Below are the code and all the weights of a small trained network. Each question names an input and a target symbol and asks about switching units off, where a switched-off unit gives its printed mean instead of its output.

import numpy as np


def w(rows, s, z=0):
    codes = np.array(rows[::2]) - 128.0
    scale = np.full(codes.shape[1], s)
    scale[-1] = z or s
    return codes * scale


def softmax(a):
    e = np.exp(a - a.max(-1, keepdims=True))
    return e / e.sum(-1, keepdims=True)


def log_softmax(a):
    a = a - a.max(-1, keepdims=True)
    return a - np.log(np.exp(a).sum(-1, keepdims=True))


def net(x, mask):
    ids = ['αβδζηθξτφψ'.index(c) for c in x.split()]
    T = len(ids)
    res = E[ids] + P[:T]
    u = 0
    for l in range(3):
        r = res
        for j in range(3):
            rows = slice(2 * j, 2 * j + 2)
            q, k, v = (r @ M[l][rows].T for M in (Q, K, V))
            z = softmax(np.where(np.tri(T) > 0, q @ k.T / 2**0.5, -1e9)) @ v
            o = O[l][rows]
            res = res + np.where(mask[u + j], z, o[:, -1]) @ o[:, :-1]
        u += 3
    return log_softmax(res[-1] @ U[:, :-1].T + U[:, -1])


Q, K, V, O = {}, {}, {}, {}
E = w([
[175,71,145,153,125,63,99,84,117,205,149],'α',
[229,140,105,94,141,174,86,175,167,93,137],'β',
[103,157,133,84,122,63,139,81,128,84,159],'δ',
[152,72,89,96,197,229,82,156,89,114,97],'ζ',
[198,194,170,148,92,108,132,90,120,60,142],'η',
[152,137,153,122,185,235,106,174,42,80,197],'θ',
[108,188,110,131,224,147,153,138,95,129,134],'ξ',
[173,121,138,83,155,204,176,119,123,171,103],'τ',
[128,89,76,104,173,216,149,54,149,178,160],'φ',
[116,130,84,95,250,138,150,114,207,145,161],'ψ',
],0.02)
P = w([
[71,181,145,64,202,181,73,76,76,199,176],'0',
[172,39,102,160,102,95,171,167,107,103,112],'1',
[84,177,132,144,119,169,129,134,106,89,57],'2',
[173,54,104,146,111,108,179,169,96,85,148],'3',
[92,193,138,140,122,150,111,131,99,67,59],'4',
[196,12,100,155,94,103,188,161,106,119,147],'5',
[109,164,139,121,146,153,66,150,115,127,95],'6',
[145,60,76,151,96,109,224,160,79,102,177],'7',
[79,205,163,79,156,196,55,140,86,100,137],'8',
],0.011)
Q[0] = w([
[119,123,159,66,173,38,193,161,61,111,70],'L0H0',
[16,168,191,169,90,128,54,141,178,168,51],'L0H0',
[19,196,190,172,68,138,61,133,240,183,28],'L0H1',
[131,150,12,73,68,96,216,146,57,134,161],'L0H1',
[245,71,78,72,166,114,254,110,31,76,227],'L0H2',
[156,97,59,81,134,38,228,161,130,120,165],'L0H2',
],0.0059)
K[0] = w([
[167,194,229,75,152,80,115,243,107,50,77],'L0H0',
[58,12,63,177,33,39,193,164,207,116,106],'L0H0',
[203,141,165,231,38,96,222,178,212,102,45],'L0H1',
[30,185,91,5,185,86,165,63,79,73,198],'L0H1',
[137,254,233,123,191,203,56,23,66,233,174],'L0H2',
[126,138,180,89,141,82,21,55,85,109,140],'L0H2',
],0.0067)
V[0] = w([
[101,70,69,121,154,137,105,116,159,157,221],'L0H0',
[107,166,64,88,81,175,118,157,138,114,128],'L0H0',
[217,97,172,237,35,185,179,99,128,149,182],'L0H1',
[37,196,168,140,57,134,124,104,117,115,254],'L0H1',
[131,75,81,64,167,89,145,156,104,145,101],'L0H2',
[129,148,95,159,173,164,201,169,62,68,104],'L0H2',
],0.0077)
O[0] = w([
[178,171,66,130,169,106,110,109,152,133,102,211],'L0H0',
[165,56,130,87,215,230,99,95,254,171,128,156],'L0H0',
[172,155,116,116,177,121,206,98,128,131,101,2],'L0H1',
[183,76,157,192,243,184,82,114,208,125,98,102],'L0H1',
[86,119,64,206,81,77,124,169,97,35,194,192],'L0H2',
[173,186,92,214,83,166,170,119,140,210,112,174],'L0H2',
],0.0087,0.0058)
Q[1] = w([
[83,173,168,105,125,149,128,110,179,177,49],'L1H0',
[100,78,189,139,91,74,130,190,126,97,142],'L1H0',
[128,69,2,160,147,176,205,72,157,105,214],'L1H1',
[112,73,228,127,213,87,153,79,149,130,132],'L1H1',
[62,133,130,85,140,119,250,96,52,73,35],'L1H2',
[93,68,159,17,39,79,116,93,144,151,64],'L1H2',
],0.0066)
K[1] = w([
[185,147,136,47,118,170,172,145,105,155,85],'L1H0',
[143,96,149,135,108,81,129,216,149,111,139],'L1H0',
[80,131,85,57,189,124,175,59,157,186,177],'L1H1',
[86,44,81,122,152,128,125,116,170,125,126],'L1H1',
[93,93,105,197,136,143,254,118,128,47,103],'L1H2',
[169,23,138,204,89,89,151,119,136,148,133],'L1H2',
],0.0074)
V[1] = w([
[124,175,221,63,59,121,132,187,148,205,174],'L1H0',
[174,118,158,2,45,98,85,179,230,169,137],'L1H0',
[136,53,114,151,142,127,146,202,88,95,84],'L1H1',
[167,155,118,99,156,94,185,106,199,132,200],'L1H1',
[167,93,125,163,133,118,185,159,101,98,119],'L1H2',
[34,223,140,188,171,115,138,73,75,147,74],'L1H2',
],0.0075)
O[1] = w([
[103,118,148,49,144,153,171,167,96,128,80,2],'L1H0',
[117,123,139,143,225,163,150,145,69,150,125,39],'L1H0',
[105,135,143,97,1,218,31,150,143,173,160,52],'L1H1',
[194,133,61,126,142,69,99,167,129,150,93,143],'L1H1',
[120,126,130,169,75,121,88,93,206,81,162,42],'L1H2',
[90,80,190,190,81,77,160,132,165,200,102,147],'L1H2',
],0.0089,0.0062)
Q[2] = w([
[99,140,126,141,137,108,141,184,60,120,184],'L2H0',
[183,93,120,97,107,113,160,181,175,117,143],'L2H0',
[84,206,132,158,134,144,105,96,132,129,21],'L2H1',
[182,115,152,74,115,67,63,190,175,158,68],'L2H1',
[188,85,134,115,134,136,163,87,159,110,195],'L2H2',
[131,254,185,110,163,120,134,32,111,157,132],'L2H2',
],0.0086)
K[2] = w([
[110,202,154,132,164,117,37,127,114,141,137],'L2H0',
[119,31,58,85,185,146,162,83,129,102,99],'L2H0',
[116,130,170,167,92,107,254,71,117,107,100],'L2H1',
[173,92,159,104,113,97,129,194,110,185,117],'L2H1',
[134,125,139,104,205,126,121,64,126,156,137],'L2H2',
[87,120,97,204,137,71,115,116,171,126,151],'L2H2',
],0.0089)
V[2] = w([
[115,63,96,82,153,97,131,82,214,101,152],'L2H0',
[149,99,160,151,134,144,178,178,95,93,171],'L2H0',
[94,123,70,148,66,126,150,97,215,46,87],'L2H1',
[82,68,182,25,120,232,126,27,124,90,232],'L2H1',
[114,184,45,237,103,114,84,1,183,87,197],'L2H2',
[133,140,135,37,44,180,86,222,130,146,136],'L2H2',
],0.0063)
O[2] = w([
[73,217,165,95,124,175,198,154,80,40,86,159],'L2H0',
[175,178,196,159,213,128,131,160,158,71,148,114],'L2H0',
[108,94,254,146,178,136,207,18,131,149,121,97],'L2H1',
[201,86,201,99,135,65,56,142,141,162,96,87],'L2H1',
[138,12,70,83,107,108,86,180,166,115,107,198],'L2H2',
[110,141,83,171,168,97,103,142,114,71,42,1],'L2H2',
],0.0074,0.0087)
U = w([
[104,118,163,159,142,114,141,163,141,154,144,153],'α',
[124,127,136,81,168,85,180,172,165,101,152,83],'β',
[167,129,130,103,84,70,109,104,69,159,115,70],'δ',
[74,131,98,121,118,178,70,61,57,97,104,69],'ζ',
[142,128,171,146,162,168,82,121,159,109,182,106],'η',
[156,214,124,103,103,139,97,131,173,101,121,79],'θ',
[157,149,99,109,163,140,95,1,164,147,86,83],'ξ',
[129,149,178,32,95,175,147,121,92,175,87,221],'τ',
[93,148,174,65,148,118,78,73,165,60,156,254],'φ',
[186,166,175,152,156,103,160,83,126,86,166,152],'ψ',
],0.0096,0.0057)

Each question gives the input, a string of symbols that net reads in full, and the target symbol t.
The units are the heads (2 rows each of Q, K, V and O). Each row of codes is followed by its name. A weight is (code - 128) times the scale printed after its matrix; where a second scale follows, it is the last column's (O and U).
mask holds one flag per head, layer by layer. A switched-off head (its flag False) gives its mean, the last column of its rows in O, instead of its output. The means were averaged over made-up inputs and are rounded, as every weight is.
A unit's drop is (log p(t) with every unit on - log p(t) with that unit switched off) / (log p(t) with every unit on - log p(t) with every unit switched off).
The circuit of an input: a set's keep is (log p(t) with only the set's units on - log p(t) with every unit switched off) / (log p(t) with every unit on - log p(t) with every unit switched off). Starting from all 9 units, units are removed one at a time, each time the one whose removal leaves the highest keep (on an exact tie, the one counted first), for as long as the keep stays at least 0.8.
circuit, biggest first: the units of the circuit, biggest drop first
most important unit: the unit with the biggest drop
which heads matter: for each layer, one digit per head in row order, 1 if its drop is at least 0.15 and else 0, layers parted by /
input ζ τ τ β τ ψ ψ φ φ, target ξ: most important unit	L0H0
input τ τ τ θ, target ψ: which heads matter	000 / 100 / 001
input δ ζ τ δ ξ α, target η: which heads matter	010 / 000 / 000
input φ τ ξ τ, target β: circuit, biggest first	(L1H1 L0H0 L2H2)
input θ δ φ τ η τ φ ψ η, target ψ: which heads matter	001 / 011 / 010
input α τ β τ, target φ: circuit, biggest first	(L0H2 L1H2)
input ζ ψ τ η, target δ: circuit, biggest first	(L2H1 L0H1)
input δ τ α φ η δ, target η: which heads matter	010 / 100 / 000
input α η β ζ, target φ: which heads matter	001 / 000 / 010
input φ ξ τ τ ζ τ ξ ζ, target β: circuit, biggest first	(L1H1 L0H0)
input α ψ θ φ η ζ φ δ ψ, target β: circuit, biggest first	(L0H1 L2H2 L1H1)
input τ η β τ β β, target ψ: circuit, biggest first	(L2H2 L1H0)
input τ τ ξ θ ζ θ τ τ, target ψ: circuit, biggest first	(L2H2 L1H0 L1H2)
input δ ζ τ φ α η τ ζ φ, target ξ: circuit, biggest first	(L0H0 L1H1)
input δ φ β φ, target η: circuit, biggest first	(L0H1)
input ξ β α δ ψ ζ, target α: circuit, biggest first	(L1H2 L0H2)
input θ φ δ α η τ, target ξ: circuit, biggest first	(L0H1 L0H2)
input δ τ ξ β ξ φ τ δ η, target ψ: circuit, biggest first	(L1H1 L0H1)
input φ ζ τ φ, target β: which heads matter	100 / 010 / 101
input ψ τ ζ φ ζ φ, target ζ: most important unit	L0H1
input ξ φ τ δ, target α: which heads matter	011 / 001 / 000
input β ξ α δ, target θ: which heads matter	000 / 100 / 011
input β τ β τ φ δ α φ, target θ: which heads matter	000 / 100 / 010
